Below is a small trained network, with its code and all its weights. Each question gives an input and a class and asks what happens when units are switched off, that is, made to give their printed mean instead of their output.

import numpy as np


def w(rows, s, z=0):
    codes = np.array(rows[::2]) - 128.0
    scale = np.full(codes.shape[1], s)
    scale[-1] = z or s
    return codes * scale


def f(y):
    return np.maximum(y, 0)


def log_softmax(a):
    a = a - a.max(-1, keepdims=True)
    return a - np.log(np.exp(a).sum(-1, keepdims=True))


def net(x, mask):
    res = np.array(x, float).reshape(1, 8) / 4 @ E
    y = f(res @ A[0][:, :-1].T + A[0][:, -1])
    res = res + np.where(mask, y, B[0][:, -1]) @ B[0][:, :-1]
    return log_softmax(res[-1] @ U[:, :-1].T + U[:, -1])


A, B = {}, {}
E = w([
[126,130,131,133,136,128,128],'x0',
[129,137,130,133,129,124,130],'x1',
[130,127,139,122,127,127,132],'x2',
[19,12,143,119,30,14,222],'x3',
[125,131,129,125,132,130,124],'x4',
[194,63,253,232,80,92,9],'x5',
[125,125,133,130,132,129,122],'x6',
[202,18,97,222,227,161,233],'x7',
],0.0049)
A[0] = w([
[219,215,114,145,189,227,50,2],'N1',
[168,89,215,194,107,105,50,69],'N2',
[155,106,186,174,110,115,69,114],'N3',
[177,89,228,201,99,107,40,16],'N4',
[185,83,222,201,101,101,33,29],'N5',
[60,50,139,128,53,36,184,94],'N6',
[68,191,3,18,200,189,217,59],'N7',
[77,218,161,44,50,95,46,85],'N8',
[67,228,170,44,34,84,41,73],'N9',
[57,52,140,132,62,42,187,105],'N10',
[198,40,122,214,189,144,203,19],'N11',
[75,216,167,49,44,88,45,79],'N12',
[168,95,201,191,119,117,60,85],'N13',
[76,208,164,55,45,92,46,85],'N14',
[197,42,124,212,193,147,196,31],'N15',
[78,182,25,33,182,177,202,82],'N16',
[46,36,140,130,45,24,198,58],'N17',
[193,192,120,150,179,202,71,57],'N18',
[43,37,141,138,55,25,199,93],'N19',
],0.0043,0.003)
B[0] = w([
[159,220,249,39,204,229,50,207],'N1',
[88,172,190,148,79,57,192,199],'N2',
[108,159,163,145,72,69,181,186],'N3',
[59,189,221,148,77,43,201,195],'N4',
[63,192,217,149,69,43,207,201],'N5',
[185,193,199,59,179,208,57,221],'N6',
[86,205,248,162,31,9,225,254],'N7',
[48,45,54,183,192,162,161,216],'N8',
[51,48,51,176,192,162,160,224],'N9',
[179,184,188,73,167,201,67,221],'N10',
[3,37,42,186,209,174,161,191],'N11',
[33,37,45,191,201,167,170,215],'N12',
[96,172,183,139,83,65,179,192],'N13',
[47,48,51,184,191,160,162,212],'N14',
[15,52,57,176,198,162,162,192],'N15',
[91,191,230,156,48,30,203,236],'N16',
[177,202,216,56,190,218,56,227],'N17',
[156,185,203,72,164,187,78,193],'N18',
[191,200,196,53,185,213,50,236],'N19',
],0.0048,0.0043)
U = w([
[172,184,172,33,173,219,40,75],'0',
[107,174,168,156,21,1,200,80],'1',
[75,12,54,204,197,170,149,75],'2',
[166,108,100,126,92,111,104,254],'3',
],0.0075,0.0088)

Each question gives the input, the list of numbers given to net, and the class t.
The units are the neurons (one row each of A and B). Each row of codes is followed by its name. A weight is (code - 128) times the scale printed after its matrix; where a second scale follows, it is the last column's (A, B and U).
mask holds one flag per neuron, in row order. A switched-off neuron (its flag False) gives its mean, the last column of its row in B, instead of its output. The means were averaged over made-up inputs and are rounded, as every weight is.
A unit's drop is (log p(t) with every unit on - log p(t) with that unit switched off) / (log p(t) with every unit on - log p(t) with every unit switched off).
The circuit of an input: a set's keep is (log p(t) with only the set's units on - log p(t) with every unit switched off) / (log p(t) with every unit on - log p(t) with every unit switched off). Starting from the 12 units with the biggest drops (on a tie, the unit counted first), units are removed one at a time, each time the one whose removal leaves the highest keep (on an exact tie, the one counted first), for as long as the keep stays at least 0.8.
circuit, biggest first: the units of the circuit, biggest drop first
k most important neurons: the k neurons with the biggest drops, biggest first
drop of u: that unit's drop, to one decimal
input [4,0,0,7,0,1,1,-8], class 2: circuit, biggest first -> N12; N9
input [2,-2,7,-1,2,-6,-5,2], class 1: circuit, biggest first -> N7; N16
input [-8,-2,4,-5,0,6,1,-2], class 1: circuit, biggest first -> N5; N4; N2
input [6,-4,0,-6,-3,8,4,7], class 1: circuit, biggest first -> N5; N4
input [1,5,-2,-2,-8,-8,0,2], class 1: circuit, biggest first -> N7
input [1,-2,5,-2,-2,-5,-1,3], class 1: circuit, biggest first -> N7; N16
input [-8,0,-1,-5,1,6,-4,-4], class 1: 2 most important neurons -> N5; N4
input [4,5,-1,7,6,-5,5,-7], class 0: drop of N17 -> 0.4
input [-3,2,2,6,2,-1,8,-5], class 0: drop of N10 -> 0.1
input [2,-8,5,-5,6,4,3,-7], class 2: drop of N12 -> 0.2
input [2,-3,2,-1,-2,-6,-2,-8], class 2: drop of N12 -> 0.2
input [4,5,0,2,6,-7,7,4], class 1: 2 most important neurons -> N7; N16
